How the elements are linked:
J384: te>J898, vo>J718, na>J973, lu>J777, bu>J760, za>J121, pu>J53
J74: te>J371, vo>J120, na>J472, lu>J863, bu>J555, za>J235, pu>J209
J863: te>J467, vo>J611, na>J53, lu>J74, bu>J883, za>J809, pu>J973
J975: te>J927, vo>J559, na>J155, lu>J116, bu>J323, za>J681, pu>J157
J401: te>J355, vo>J896, na>none, lu>J924, bu>J238, za>none, pu>J800
J560: te>J368, vo>J211, na>J15, lu>J602, bu>J861, za>J629, pu>J27
J120: te>none, vo>J74, na>J355, lu>J611, bu>J593, za>none, pu>J341
J562: te>J814, vo>J402, na>J173, lu>J176, bu>J809, za>J883, pu>J909
J760: te>J27, vo>J751, na>J527, lu>J864, bu>J384, za>J470, pu>J368
J494: te>J973, vo>J255, na>J898, lu>J935, bu>J268, za>J299, pu>J467
J323: te>J82, vo>J438, na>J665, lu>J289, bu>J975, za>J990, pu>J32
J989: te>none, vo>J239, na>none, lu>J366, bu>J348, za>J355, pu>J825
J409: te>J402, vo>J814, na>J157, lu>none, bu>none, za>J906, pu>J155
J973: te>J494, vo>J443, na>J384, lu>J209, bu>J527, za>J939, pu>J863
J555: te>J687, vo>J593, na>J298, lu>J883, bu>J74, za>J176, pu>J887
J751: te>J681, vo>J760, na>J88, lu>J959, bu>J718, za>J927, pu>J564
J80: te>J197, vo>J116, na>J522, lu>J559, bu>J399, za>J928, pu>J377
J898: te>J384, vo>J990, na>J494, lu>J556, bu>J27, za>J438, pu>J861
J115: te>J176, vo>none, na>J377, lu>J814, bu>none, za>J687, pu>J522
J88: te>J929, vo>J527, na>J751, lu>J942, bu>J443, za>J347, pu>J977
J977: te>J906, vo>J883, na>J564, lu>J593, bu>J611, za>J402, pu>J88
J959: te>J418, vo>J864, na>J942, lu>J751, bu>J608, za>J829, pu>J41
J27: te>J760, vo>J681, na>J268, lu>J928, bu>J898, za>J559, pu>J560
J978: te>J660, vo>J522, na>J116, lu>J155, bu>none, za>J812, pu>none
J155: te>J347, vo>J923, na>J975, lu>J978, bu>J665, za>J929, pu>J409
J211: te>J564, vo>J560, na>J906, lu>J238, bu>J924, za>J157, pu>J681
J939: te>J299, vo>J297, na>J121, lu>J879, bu>J909, za>J973, pu>J809
J550: te>J399, vo>J825, na>J879, lu>J121, bu>J197, za>J777, pu>J239
J794: te>J239, vo>none, na>none, lu>J75, bu>J377, za>J896, pu>J399
J814: te>J562, vo>J409, na>J629, lu>J115, bu>J310, za>J15, pu>J923
J121: te>J438, vo>J82, na>J939, lu>J550, bu>J470, za>J384, pu>J895
J348: te>J36, vo>J134, na>J573, lu>J724, bu>J989, za>J41, pu>J829
J399: te>J550, vo>J289, na>J578, lu>J438, bu>J80, za>J556, pu>J794
J559: te>J470, vo>J975, na>J923, lu>J80, bu>J438, za>J27, pu>J629
J825: te>J289, vo>J550, na>J200, lu>J82, bu>J829, za>J608, pu>J989
J777: te>J556, vo>J608, na>J209, lu>J384, bu>J864, za>J550, pu>J472
J935: te>J209, vo>J532, na>J556, lu>J494, bu>J307, za>J578, pu>J371
J522: te>J35, vo>J978, na>J80, lu>J923, bu>J578, za>J307, pu>J115
J887: te>J307, vo>J942, na>J864, lu>J527, bu>J209, za>J35, pu>J555
J368: te>J560, vo>J564, na>J883, lu>J298, bu>J53, za>J173, pu>J760
J298: te>J602, vo>J41, na>J555, lu>J368, bu>J472, za>J134, pu>J864
J829: te>J116, vo>J197, na>J660, lu>J927, bu>J825, za>J959, pu>J348
J173: te>J629, vo>J724, na>J562, lu>J134, bu>J895, za>J368, pu>J470
J307: te>J887, vo>J812, na>J928, lu>J268, bu>J935, za>J522, pu>J687
J556: te>J777, vo>J800, na>J935, lu>J898, bu>J928, za>J399, pu>J896
J864: te>J928, vo>J959, na>J887, lu>J760, bu>J777, za>J197, pu>J298
J235: te>none, vo>none, na>J239, lu>J809, bu>J176, za>J74, pu>J879
J923: te>J909, vo>J155, na>J559, lu>J522, bu>J299, za>J268, pu>J814
J299: te>J939, vo>J665, na>J438, lu>J578, bu>J923, za>J494, pu>J310
J378: te>none, vo>J809, na>J366, lu>none, bu>J402, za>J611, pu>J297
J527: te>J268, vo>J88, na>J760, lu>J887, bu>J973, za>J909, pu>J883
J861: te>J53, vo>J924, na>J467, lu>J896, bu>J560, za>J75, pu>J898
J629: te>J173, vo>J157, na>J814, lu>J377, bu>J75, za>J560, pu>J559
J942: te>J812, vo>J887, na>J959, lu>J88, bu>J341, za>J660, pu>J593
J255: te>J443, vo>J494, na>J990, lu>J532, bu>J929, za>J665, pu>J886
J366: te>J32, vo>J895, na>J378, lu>J989, bu>J724, za>J667, pu>J82
J402: te>J409, vo>J562, na>J724, lu>J573, bu>J378, za>J977, pu>J347
J238: te>J41, vo>J602, na>J469, lu>J211, bu>J401, za>J36, pu>J418
J200: te>none, vo>J879, na>J825, lu>J297, bu>J660, za>J341, pu>none
J470: te>J559, vo>J927, na>J909, lu>J197, bu>J121, za>J760, pu>J173
J593: te>J469, vo>J555, na>J41, lu>J977, bu>J120, za>J573, pu>J942
J36: te>J348, vo>J377, na>none, lu>J157, bu>none, za>J238, pu>J116
J289: te>J825, vo>J399, na>none, lu>J323, bu>J116, za>J800, pu>none
J812: te>J942, vo>J307, na>J418, lu>J929, bu>J532, za>J978, pu>J469
J15: te>J883, vo>J906, na>J560, lu>J687, bu>J467, za>J814, pu>J268
J53: te>J861, vo>J667, na>J863, lu>J472, bu>J368, za>J895, pu>J384
J355: te>J401, vo>J472, na>J120, lu>J667, bu>J41, za>J989, pu>J608
J924: te>J667, vo>J861, na>J886, lu>J401, bu>J211, za>J32, pu>J990
J886: te>J611, vo>J467, na>J924, lu>none, bu>J906, za>none, pu>J255
J418: te>J959, vo>J928, na>J812, lu>J681, bu>J800, za>J116, pu>J238
J116: te>J829, vo>J80, na>J978, lu>J975, bu>J289, za>J418, pu>J36
J611: te>J886, vo>J863, na>J667, lu>J120, bu>J977, za>J378, pu>J443
J75: te>J895, vo>J32, na>J310, lu>J794, bu>J629, za>J861, pu>J438
J209: te>J935, vo>J341, na>J777, lu>J973, bu>J887, za>J879, pu>J74
J472: te>J896, vo>J355, na>J74, lu>J53, bu>J298, za>J239, pu>J777
J896: te>J472, vo>J401, na>J371, lu>J861, bu>J602, za>J794, pu>J556
J681: te>J751, vo>J27, na>J929, lu>J418, bu>J990, za>J975, pu>J211
J800: te>J608, vo>J556, na>J532, lu>J990, bu>J418, za>J289, pu>J401
J35: te>J522, vo>J660, na>J197, lu>J909, bu>J879, za>J887, pu>J176
J718: te>J990, vo>J384, na>J443, lu>J608, bu>J751, za>J82, pu>J667
J578: te>J879, vo>none, na>J399, lu>J299, bu>J522, za>J935, pu>none
J347: te>J155, vo>J909, na>J927, lu>J660, bu>J297, za>J88, pu>J402
J469: te>J593, vo>J687, na>J238, lu>J906, bu>none, za>none, pu>J812
J809: te>J310, vo>J378, na>J895, lu>J235, bu>J562, za>J863, pu>J939
J929: te>J88, vo>J268, na>J681, lu>J812, bu>J255, za>J155, pu>J906
J608: te>J800, vo>J777, na>J341, lu>J718, bu>J959, za>J825, pu>J355
J157: te>J724, vo>J629, na>J409, lu>J36, bu>J32, za>J211, pu>J975
J197: te>J80, vo>J829, na>J35, lu>J470, bu>J550, za>J864, pu>J134
J895: te>J75, vo>J366, na>J809, lu>J239, bu>J173, za>J53, pu>J121
J724: te>J157, vo>J173, na>J402, lu>J348, bu>J366, za>J564, pu>J927
J176: te>J115, vo>J573, na>J134, lu>J562, bu>J235, za>J555, pu>J35
J532: te>J341, vo>J935, na>J800, lu>J255, bu>J812, za>none, pu>none
J687: te>J555, vo>J469, na>J602, lu>J15, bu>J371, za>J115, pu>J307
J927: te>J975, vo>J470, na>J347, lu>J829, bu>J82, za>J751, pu>J724
J134: te>J377, vo>J348, na>J176, lu>J173, bu>J239, za>J298, pu>J197
J239: te>J794, vo>J989, na>J235, lu>J895, bu>J134, za>J472, pu>J550
J660: te>J978, vo>J35, na>J829, lu>J347, bu>J200, za>J942, pu>J573
J467: te>J863, vo>J886, na>J861, lu>J371, bu>J15, za>J310, pu>J494
J371: te>J74, vo>none, na>J896, lu>J467, bu>J687, za>none, pu>J935
J667: te>J924, vo>J53, na>J611, lu>J355, bu>J564, za>J366, pu>J718
J928: te>J864, vo>J418, na>J307, lu>J27, bu>J556, za>J80, pu>J602
J879: te>J578, vo>J200, na>J550, lu>J939, bu>J35, za>J209, pu>J235
J297: te>J665, vo>J939, na>J82, lu>J200, bu>J347, za>J443, pu>J378
J906: te>J977, vo>J15, na>J211, lu>J469, bu>J886, za>J409, pu>J929
J665: te>J297, vo>J299, na>J323, lu>none, bu>J155, za>J255, pu>none
J443: te>J255, vo>J973, na>J718, lu>J341, bu>J88, za>J297, pu>J611
J310: te>J809, vo>none, na>J75, lu>none, bu>J814, za>J467, pu>J299
J990: te>J718, vo>J898, na>J255, lu>J800, bu>J681, za>J323, pu>J924
J909: te>J923, vo>J347, na>J470, lu>J35, bu>J939, za>J527, pu>J562
J32: te>J366, vo>J75, na>none, lu>none, bu>J157, za>J924, pu>J323
J377: te>J134, vo>J36, na>J115, lu>J629, bu>J794, za>J602, pu>J80
J602: te>J298, vo>J238, na>J687, lu>J560, bu>J896, za>J377, pu>J928
J341: te>J532, vo>J209, na>J608, lu>J443, bu>J942, za>J200, pu>J120
J82: te>J323, vo>J121, na>J297, lu>J825, bu>J927, za>J718, pu>J366
J41: te>J238, vo>J298, na>J593, lu>J564, bu>J355, za>J348, pu>J959
J438: te>J121, vo>J323, na>J299, lu>J399, bu>J559, za>J898, pu>J75
J883: te>J15, vo>J977, na>J368, lu>J555, bu>J863, za>J562, pu>J527
J564: te>J211, vo>J368, na>J977, lu>J41, bu>J667, za>J724, pu>J751
J268: te>J527, vo>J929, na>J27, lu>J307, bu>J494, za>J923, pu>J15
J573: te>none, vo>J176, na>J348, lu>J402, bu>none, za>J593, pu>J660

The rows follow the links: the fewer symbols apart two elements are, the more alike their rows tend to be.

Each row is also shifted at random along 4 hidden directions that mean nothing.

Some elements, each with a row of numbers:
J978
17,-8,20,1,-10,-4,24,1,30,28,-46,20,14,-17,-51,27,35,-67,15,-16,-32,97,33,0,4,87,-45,48,-15,-63,-15,22,-53,-47,30,10,-7,5,22,-3,4,23,-40,42,12,-46,-5,-36,-34
J861
92,11,8,42,18,3,-43,-2,-7,-22,-38,-83,-32,-25,43,-15,-23,37,11,-107,-4,-47,-54,20,-33,-48,8,30,39,32,4,-8,6,64,-19,4,11,29,34,3,-3,-43,40,-15,44,-24,19,-3,18
J255
-57,9,4,53,-33,0,-7,103,54,-40,-56,3,21,-37,-7,33,26,23,9,-12,35,34,-34,-25,21,30,17,0,2,-42,7,-1,25,-61,19,0,9,-71,31,3,-36,13,27,74,33,-65,36,8,-11
J909
63,8,20,4,-19,-10,-24,0,-57,-47,-18,54,29,29,-5,-42,15,-31,38,32,-30,-4,-44,-46,-26,-43,-48,-53,5,-12,34,-28,9,39,17,9,-52,-32,-72,-29,45,-23,-26,-34,-44,-5,-4,-17,7
J472
-35,-19,54,-26,-10,-6,-32,45,10,52,-11,-60,-21,-63,1,-105,4,5,2,-43,-47,10,53,15,-42,38,-3,-18,32,55,-101,59,54,132,49,17,12,-44,34,-35,-59,-102,-77,-38,19,-42,-27,-19,0
J942
50,-41,45,16,-12,13,45,11,30,47,-19,86,13,32,-25,8,44,-23,60,-20,19,2,48,-21,-12,24,-11,5,-57,-28,15,32,15,39,51,-18,-13,-18,55,4,20,26,-53,3,-28,13,-20,18,-32
J959
62,-48,66,5,19,-13,21,12,16,77,29,45,0,0,-29,9,-15,-10,-36,12,-42,57,59,-15,-19,52,6,0,-25,37,-67,69,3,58,53,-11,52,0,85,26,18,-22,-65,-2,-19,23,-5,18,-20
J378
61,4,1,11,31,-30,-16,9,48,-9,-43,12,-17,4,35,3,36,36,74,-29,13,-44,-54,51,39,33,-39,-11,-6,-14,29,-24,19,-38,52,21,-38,-31,-11,-11,-60,-10,-9,41,-9,38,-6,-4,5
J929
10,-40,-4,94,-28,24,-1,21,22,-40,-91,48,20,26,-8,77,-19,-6,72,-7,-1,39,-73,-95,15,-63,-22,7,-9,-8,-23,30,-39,-17,17,-14,12,-14,29,-9,6,12,-40,-25,-27,-26,39,57,-34
J173
6,15,46,5,57,-21,-32,-28,-21,-37,22,17,-23,85,55,-58,-75,2,-77,40,-23,-15,-19,-47,15,13,-43,-41,-25,43,8,-8,0,40,-26,-36,-16,-16,-21,1,-9,-75,-34,-52,10,14,24,13,48
J608
35,45,-13,-29,-31,14,-12,42,36,41,84,45,67,-53,-41,30,-60,-23,-12,112,44,76,48,24,19,95,17,-41,9,56,-66,31,22,-12,67,15,69,-26,41,-21,10,20,-32,26,1,71,-53,-20,47
J209
29,34,-22,-8,-59,-10,-3,-5,-57,-25,3,31,-8,-9,-9,-5,64,-38,93,-16,31,-54,2,21,2,-73,49,-24,24,14,77,-40,61,100,9,34,-72,30,-42,-7,43,75,17,-40,-73,52,-30,23,6
J887
-34,4,4,-6,-81,45,-12,-8,-40,-4,-6,24,7,9,-9,-11,27,-45,82,22,-16,-18,14,-45,-20,-39,20,-59,-6,6,31,-9,27,115,22,21,-18,-1,-38,-13,53,-15,-88,-44,-73,6,-28,14,-29
J883
41,-72,23,47,-3,-16,13,1,-6,-5,-41,32,-8,23,47,-42,29,19,23,-42,-35,-78,-30,-60,-51,-56,-21,-19,-24,5,24,4,23,43,-15,-5,-47,-8,-12,3,-21,-53,-51,-29,-26,-20,-22,-7,-18
J494
-122,34,-7,58,-49,1,-15,57,6,-15,-72,-1,15,-51,2,6,31,23,13,-28,-13,-63,-11,-24,16,-41,28,15,42,-17,12,-5,16,3,-51,-23,-6,-85,-27,4,-20,21,2,23,-8,-76,40,2,-6
J371
22,42,-69,-58,-96,34,-29,27,-17,12,14,-47,54,-67,-32,25,35,-45,-22,61,38,-5,34,47,38,-23,56,7,21,41,-15,6,14,-29,-14,32,14,-5,-32,-5,-41,76,0,29,-6,0,-35,-47,-7
J399
104,82,-8,-53,9,-31,-2,-41,-33,35,-14,-78,-47,-18,3,-13,-8,-47,-3,-62,-19,41,54,63,13,45,25,51,36,-30,-12,2,-19,32,-14,27,6,-2,-37,35,14,-2,59,3,31,-38,4,8,38
J377
-30,-22,24,-50,24,-15,15,-75,-27,20,41,-61,-37,-5,-28,-31,-5,-17,-49,-29,-23,5,39,18,-18,-3,-12,31,-18,3,-6,15,-100,39,-43,-6,29,41,-24,22,-10,-25,-2,-25,31,-25,0,-21,-9
J973
114,27,25,23,-64,-4,-59,105,-21,-10,-21,47,26,-62,-2,-26,45,16,9,44,-21,-27,-29,-22,35,-11,6,-65,25,5,33,4,73,8,-38,1,-2,-81,8,-32,-8,-1,-43,-13,-5,-38,-26,-26,27
J906
-95,-43,-41,37,-2,49,-22,-7,62,-21,-45,-2,28,51,-4,72,-40,-23,26,29,81,12,-62,-44,4,-47,10,0,-16,35,6,-10,-27,-70,-22,14,8,18,-19,29,9,45,-4,-23,-38,7,12,48,-75
J299
-87,49,29,39,-61,-6,-49,-7,-46,-61,-81,-44,-34,-18,30,-30,56,-23,94,-101,-10,-19,-49,-46,-5,-62,-3,-3,60,-37,79,-8,-20,11,-28,26,-57,-22,-41,-28,21,-24,49,14,1,-33,56,31,36
J665
41,-12,10,11,6,8,16,24,45,-59,-57,13,-31,12,22,6,36,35,31,-79,-29,-30,-24,51,18,32,4,44,43,-89,53,-40,-11,-97,1,23,-22,-15,8,19,-21,15,83,69,9,1,57,17,9
J898
59,61,-34,29,-52,-8,-17,22,-58,-22,35,-36,42,-38,4,40,-51,23,-41,73,21,1,-32,-35,29,-38,59,-56,38,68,-36,10,17,-16,-19,14,61,-50,-54,4,29,6,56,3,4,-14,40,15,51
J341
37,9,30,16,-10,-6,32,-19,31,14,-54,60,-34,0,-48,-19,89,6,85,-101,10,-40,-11,61,-16,11,23,28,2,-52,34,20,29,43,60,43,-41,29,59,-4,18,24,24,36,-52,29,3,20,-1
J939
47,14,29,-30,-5,-16,-47,112,-31,-11,-35,49,41,-12,23,-59,31,-1,-17,35,8,-14,20,-7,21,18,-18,-21,5,-34,31,5,56,-63,9,0,-35,-84,-20,-40,-45,-23,-37,24,12,-51,-12,-13,32
J593
-12,-50,-5,2,-39,6,42,4,48,39,25,44,40,21,-30,20,15,-41,-6,63,35,-24,62,13,17,15,-29,8,-17,-3,-41,6,17,12,35,12,-7,24,6,6,-40,46,-77,1,-53,25,-23,-8,-37
J812
-130,-27,-27,26,-66,62,56,-51,1,25,-8,31,39,23,-45,104,0,-28,16,40,28,27,41,-8,-2,-9,17,39,-7,-30,4,12,-26,-12,-16,9,10,46,14,-10,58,102,-7,8,-47,4,-2,21,-32
J935
6,41,-42,2,-100,-12,-9,-29,-39,-4,0,-31,13,-50,-22,18,37,-37,63,-41,17,-27,14,8,1,-42,41,26,16,-6,38,-5,37,15,-44,0,-20,13,-7,34,-1,66,73,10,-23,-41,-13,1,-22
J238
-29,-24,-25,-9,-4,4,32,-49,31,26,7,-36,2,-16,-40,69,-56,-36,-45,55,34,39,32,-4,0,12,15,23,-11,40,-64,45,-56,-21,-43,-9,66,64,28,30,11,41,1,12,19,7,-3,13,-47
J829
-10,43,-22,-52,59,33,56,-89,-39,36,125,42,-6,86,-66,58,-63,-24,-12,102,63,26,30,24,17,-17,-8,-14,-13,52,10,-67,-15,-40,4,19,-14,85,-16,12,105,91,30,-31,-33,126,-8,10,38
J347
-70,-16,69,77,-14,-5,7,64,27,-20,-48,82,15,51,32,-13,45,-48,66,3,-43,37,-56,-99,-7,0,-37,-18,-34,-3,32,35,13,-29,51,13,-33,-60,-11,-35,36,-61,-72,-21,-35,8,0,30,-11
J532
-59,21,10,35,-68,8,-29,9,37,-3,-85,-22,-17,-30,-3,-2,60,-45,98,-96,-29,41,-1,-11,-9,16,-11,35,-8,6,8,39,-19,72,36,37,32,-18,47,-6,0,5,-10,40,-33,-26,19,45,-29
J235
-36,43,-43,-46,-23,10,-34,-23,-11,-12,5,-17,58,-24,-8,-21,41,-69,28,59,31,-8,13,22,57,12,-10,-2,-4,25,3,-18,51,23,10,26,-37,-6,-13,-52,-29,15,-54,-3,-5,52,-36,-16,2
J298
27,-52,-8,-74,56,3,82,-77,-12,43,92,-8,-27,-20,-41,5,13,9,-114,50,5,-85,74,76,-13,20,25,-9,1,19,-8,-13,14,16,-26,9,-4,86,-3,58,-27,77,-13,18,-9,29,-54,-77,7
J990
5,25,42,51,57,-32,-8,31,29,-21,-60,8,-71,-17,13,13,-7,118,-6,-92,-42,8,-30,35,-5,17,28,41,26,-20,0,-12,-15,5,10,5,63,0,65,34,1,-16,52,30,46,-14,47,19,3
J814
40,-26,-66,26,-21,29,-10,-37,-44,-25,-36,-28,-5,61,25,15,10,-65,22,30,31,-46,-41,-45,2,-78,-14,17,28,-3,57,-32,-18,-39,-35,5,-73,31,-50,-15,40,15,1,-39,-31,-22,49,37,-16
J760
-88,-10,15,28,25,-21,34,6,-55,8,76,22,-4,18,13,-7,-27,75,-62,88,-9,-57,-13,-16,-2,-16,-20,-34,2,3,24,-18,32,1,-34,-24,3,35,-18,25,65,16,5,-49,24,27,0,-23,12
J522
-88,-10,-28,-34,-48,25,24,-56,-70,11,-16,-20,-11,3,-16,-8,82,-77,10,-14,-45,12,42,-16,-29,-10,3,31,0,-69,31,1,-42,40,-30,-3,-30,12,-44,-25,11,42,-9,-3,-20,-44,13,-25,-3
J989
-15,20,52,-4,90,-11,11,-11,79,1,-15,-38,-58,23,-15,-69,37,4,42,-129,-34,11,32,120,-26,47,-38,30,12,-3,-32,-24,7,67,91,45,-11,22,46,-13,-34,-77,-9,16,-5,48,-22,2,22
J864
-71,-2,57,-13,17,-15,29,-10,-22,55,13,15,1,-19,5,-51,-8,8,-58,27,-61,-35,61,-39,-44,22,-1,-4,-8,-12,-26,40,17,90,5,-27,24,7,18,10,37,-32,-57,-24,-11,-46,-41,-44,-14

Start, symbols taken left to right, then the element you end at.
Answers are names.
3,-11,-9,38,80,4,12,42,74,-10,30,10,-49,-6,21,-15,-19,75,-21,8,36,-39,-10,61,35,-2,2,13,13,42,-40,-37,59,-22,19,12,21,37,55,31,-43,-12,41,10,11,75,-15,6,4
te bu pu: J681
-48,-1,3,16,13,-6,15,5,-53,4,17,-22,-41,28,13,-26,-49,38,-20,-21,-58,-1,-37,-54,-40,-15,-5,-11,16,-49,17,-14,-41,-22,-43,-21,26,10,-41,4,47,-71,48,-37,26,-45,7,-5,41
bu lu te lu: J121
-69,17,-2,16,-115,33,-14,-54,-65,-8,-51,-20,2,12,-1,25,38,-56,44,6,11,19,-5,-52,-9,-64,-2,-9,-26,0,-3,43,-15,88,-41,-10,-5,-16,-32,12,49,17,-13,-50,-47,-32,6,12,-60
za bu lu: J299
-19,15,24,-41,-30,14,-17,-56,-66,32,64,11,5,47,-47,-71,-33,-70,-18,32,-36,37,35,-28,-8,-5,-16,-7,-11,27,17,24,-3,107,-1,26,14,8,-2,-3,73,-47,-39,-96,-18,-5,1,-5,49
te vo bu: J289
-40,21,-30,-8,16,24,-13,-14,35,26,5,-61,-1,-44,2,36,-26,-21,36,-41,50,67,-4,41,17,9,41,28,-21,74,-59,7,-46,52,23,19,25,24,63,2,-28,22,15,-1,-4,52,-12,23,-17
lu pu: J990
-68,-33,23,65,59,-21,44,-15,-8,-22,-48,-11,-46,9,-9,30,-45,69,-26,-45,-19,30,-37,-29,-38,-17,-15,35,-23,-17,-7,-6,-51,-16,-8,-26,38,14,37,58,64,0,21,3,7,0,56,7,-15
za vo bu za: J898
10,28,37,-22,27,-34,23,77,11,66,40,35,22,-88,39,-20,-20,66,-135,52,-25,-68,30,33,6,61,18,-33,57,-29,-28,-26,82,-31,-83,-34,61,-45,24,12,-34,-10,3,52,36,-31,-23,-73,67
pu za te pu bu: J559
26,-13,0,41,-29,-7,28,23,-44,-18,-3,47,17,33,35,-2,-9,-8,13,45,4,-55,-22,-58,4,-59,4,-55,-13,-15,31,-13,53,10,-45,-4,-49,-4,-40,-14,44,27,-35,-46,-51,-20,-39,10,8
te na bu: J898
24,-9,36,-60,13,-9,-10,-67,-38,-11,66,-1,-6,33,7,-64,-20,-27,-16,-15,-25,7,25,8,-27,-4,-13,-18,-23,63,9,-9,-17,78,7,-3,-17,40,-47,-3,-15,-47,-20,-57,-17,25,-35,-6,-9
lu bu za: J53
-108,61,-16,-34,-27,-1,24,17,-45,2,13,-66,-2,-62,-60,-4,11,23,-14,-2,-3,16,77,31,10,4,66,38,22,13,-24,17,7,36,-38,-2,77,14,24,34,18,61,35,15,5,-11,-16,-33,33
vo lu lu: J800
-22,-20,-10,44,-35,-30,-26,62,34,-13,-31,11,34,-33,52,0,57,26,-8,-5,-10,-60,-11,-7,6,-16,5,-8,16,-17,-2,2,79,4,18,1,-39,-61,-25,-23,-58,-34,-41,34,-17,-29,-40,-35,-1
vo na bu: J564
-47,25,14,2,-16,-12,-32,42,8,10,-10,-39,-34,-36,-39,0,3,-17,-4,-34,-17,61,14,38,8,68,54,13,8,21,-28,63,-39,53,28,5,91,-37,84,22,-6,21,33,37,32,-1,-1,25,-22
vo pu vo: J401
-116,-19,-30,68,3,15,-13,17,54,-18,-96,-31,-16,-21,35,39,37,47,41,-83,26,-15,-57,16,-8,-22,33,53,10,-6,2,9,-25,-37,32,-3,-22,-18,13,0,-57,-16,23,35,-10,-23,19,-1,-34
na na te vo: J863
47,52,-27,-3,1,7,-38,26,-65,-13,-21,-47,14,-26,30,-27,-30,-12,-18,24,17,12,-2,0,33,29,12,18,21,-30,-8,-15,-16,-28,-60,-19,31,-32,-15,4,33,-12,82,-1,57,-39,25,-9,81
lu bu lu za: J27
-46,37,13,31,61,-17,-15,34,18,-41,19,-19,-23,42,32,-43,-23,46,37,-12,32,6,-55,25,14,-5,-16,-37,-6,59,-21,-24,6,-6,60,16,4,-8,-1,-32,-24,-57,14,-15,11,92,17,33,31
na pu: J297
-148,-31,52,-14,3,-25,39,-7,34,38,-32,-3,8,-44,-29,39,-34,21,-22,19,-43,76,69,1,-34,65,-17,44,4,-41,-75,40,-67,5,17,-33,82,20,62,45,28,28,-14,17,16,-24,-17,-18,-46
pu te te: J238
